Below are the code and all the weights of a small trained network. Each question names an input and a class and asks about switching units off, where a switched-off unit gives its printed mean instead of its output.

import numpy as np


def w(rows, s, z=0):
    codes = np.array(rows[::2]) - 128.0
    scale = np.full(codes.shape[1], s)
    scale[-1] = z or s
    return codes * scale


def f(y):
    return y / 2 * (1 + np.tanh(0.7978845608 * (y + 0.044715 * y**3)))


def log_softmax(a):
    a = a - a.max(-1, keepdims=True)
    return a - np.log(np.exp(a).sum(-1, keepdims=True))


def net(x, mask):
    res = np.array(x, float).reshape(1, 7) / 4 @ E
    y = f(res @ A[0][:, :-1].T + A[0][:, -1])
    res = res + np.where(mask, y, B[0][:, -1]) @ B[0][:, :-1]
    return log_softmax(res[-1] @ U[:, :-1].T + U[:, -1])


A, B = {}, {}
E = w([
[141,144,130,143,123,133,135],'x0',
[120,119,124,120,130,125,122],'x1',
[117,110,119,116,136,121,119],'x2',
[139,211,122,69,171,131,54],'x3',
[125,145,124,137,106,136,129],'x4',
[176,91,186,138,58,93,53],'x5',
[173,92,90,106,134,247,116],'x6',
],0.011)
A[0] = w([
[221,70,177,139,46,87,24,186],'N0',
[130,74,100,131,135,207,209,169],'N1',
[119,120,175,131,114,93,176,152],'N2',
[132,171,114,115,165,121,118,171],'N3',
[107,123,108,112,138,130,142,165],'N4',
[82,147,115,113,125,116,137,135],'N5',
[163,159,161,113,130,118,69,165],'N6',
[86,157,99,120,162,148,180,254],'N7',
[174,109,107,143,107,155,118,131],'N8',
[142,143,113,86,144,174,101,126],'N9',
[163,157,124,96,171,220,46,56],'N10',
[74,93,144,180,90,6,224,219],'N11',
[117,129,98,110,142,145,156,205],'N12',
[64,191,104,111,170,124,175,222],'N13',
[152,45,107,153,90,180,147,97],'N14',
[111,167,165,132,123,76,64,143],'N15',
[152,156,117,94,152,185,67,74],'N16',
[103,207,133,110,150,58,76,149],'N17',
[111,182,135,100,155,69,122,117],'N18',
[152,96,153,115,108,146,121,103],'N19',
[138,154,149,109,117,86,104,130],'N20',
[149,49,116,145,115,202,167,130],'N21',
],0.013,0.0057)
B[0] = w([
[171,48,159,69,126,99,3,251],'N0',
[64,156,166,109,69,192,159,188],'N1',
[123,101,90,130,114,121,111,159],'N2',
[142,141,116,159,161,112,137,162],'N3',
[127,136,136,148,121,138,152,140],'N4',
[154,141,129,141,138,111,143,142],'N5',
[89,147,115,105,99,73,128,176],'N6',
[86,155,108,179,139,173,213,184],'N7',
[118,87,142,114,157,152,115,156],'N8',
[118,109,102,161,93,125,134,167],'N9',
[147,46,52,148,75,107,148,198],'N10',
[138,51,24,144,66,99,165,230],'N11',
[99,145,123,153,100,161,159,157],'N12',
[163,149,112,177,203,140,193,190],'N13',
[155,114,185,103,185,181,95,180],'N14',
[104,188,132,107,102,64,103,179],'N15',
[134,87,72,134,98,95,150,178],'N16',
[118,210,157,125,167,65,117,195],'N17',
[154,166,157,134,188,100,125,169],'N18',
[164,110,140,129,139,134,110,147],'N19',
[102,155,134,118,119,97,99,157],'N20',
[107,145,190,99,126,193,122,186],'N21',
],0.025,0.018)
U = w([
[152,71,17,152,96,114,255,240],'0',
[230,40,40,115,45,82,75,185],'1',
[53,207,207,124,88,213,150,92],'2',
[231,71,249,44,181,185,96,118],'3',
[188,239,114,192,229,89,150,77],'4',
[124,213,185,43,108,35,70,2],'5',
],0.0059,0.0016)

Each question gives the input, the list of numbers given to net, and the class t.
The units are the neurons (one row each of A and B). Each row of codes is followed by its name. A weight is (code - 128) times the scale printed after its matrix; where a second scale follows, it is the last column's (A, B and U).
mask holds one flag per neuron, in row order. A switched-off neuron (its flag False) gives its mean, the last column of its row in B, instead of its output. The means were averaged over made-up inputs and are rounded, as every weight is.
A unit's drop is (log p(t) with every unit on - log p(t) with that unit switched off) / (log p(t) with every unit on - log p(t) with every unit switched off).
unit that matters most: the unit with the biggest drop
top k neurons: the k neurons with the biggest drops, biggest first
drop of u: that unit's drop, to one decimal
input [2,2,-2,1,7,0,8], class 0: top 3 neurons : N10; N0; N16
input [5,-6,3,-1,6,-3,-8], class 0: unit that matters most : N11
input [4,-2,8,-6,1,-1,0], class 0: top 2 neurons : N11; N0
input [-8,3,-5,1,-3,-8,6], class 0: top 2 neurons : N10; N13
input [7,4,6,2,6,-2,0], class 4: top 2 neurons : N11; N10
input [8,-3,-6,1,4,5,-6], class 5: top 3 neurons : N17; N15; N10
input [6,0,3,-7,4,-5,1], class 2: top 2 neurons : N1; N21
input [-3,-5,6,0,-6,-6,6], class 2: top 2 neurons : N1; N11
input [5,7,1,1,8,0,-2], class 4: top 2 neurons : N0; N10
input [-3,-4,-8,1,-3,6,0], class 5: top 2 neurons : N11; N10
input [-6,1,-1,1,6,-2,-5], class 4: top 2 neurons : N10; N17
input [-2,-2,-2,2,-3,2,0], class 5: top 2 neurons : N11; N10
input [-1,-3,7,-2,-8,-5,-8], class 0: drop of N11 : 7.1
input [2,6,-3,-8,-6,2,8], class 3: unit that matters most : N14
input [4,1,-8,-1,-4,-1,3], class 2: drop of N0 : 0.2
input [0,-3,5,-1,-6,-6,3], class 2: drop of N11 : 0.1
input [-1,-2,-5,4,4,4,0], class 5: drop of N11 : 0.7
input [3,1,3,-3,-1,-7,1], class 2: top 2 neurons : N1; N10
